[[  2.4  -9.2  12.7   0.6  -0.1  -3.9 -15.6   0.6]
 [  2.7  21.9  -2.8   5.7   1.0  -4.4 -23.9  -5.9]
 [  2.1  23.4   4.3   3.9   9.0  -2.2 -22.2  -2.2]
 [  0.9  63.2   8.6   6.3   0.3  -4.6   7.8   8.7]
 [  1.7   2.3  -4.1  -1.4  -3.5  -3.4 -12.2  -5.0]
 [ -1.7 -31.9  -3.9   2.8  -7.3 -16.4 -21.9  -9.0]]
Rows and columns are numbered from 0.
The bottom-right entry is -9.0
Give the top-right entry.
0.6
Give the top-left entry.
2.4
Give the entry at row 1, column 2.
-2.8
Give the entry just right of the largest entry.
8.6
The entry directly below the largest entry: 2.3
The entry at row 1, column 0: 2.7
Give the entry just right of the smallest entry.
-3.9
The entry just right of -2.8: 5.7
The smallest entry: -31.9
The entry just left of the smallest entry is -1.7
Give the entry at row 0, column 2.
12.7
Give the entry directly above 2.3.
63.2
Give the entry just right of -4.6.
7.8
Give the entry at row 0, column 1.
-9.2
Give the entry just left of -4.6.
0.3
The entry just right of 9.0 -> -2.2
Give the entry directly above the largest entry.
23.4
Give the entry in row 2 and column 0.
2.1
Give the entry just right of -23.9.
-5.9
The entry just left of -1.4 is -4.1
The entry directly above -22.2 -> -23.9
The entry just right of -0.1 -> -3.9
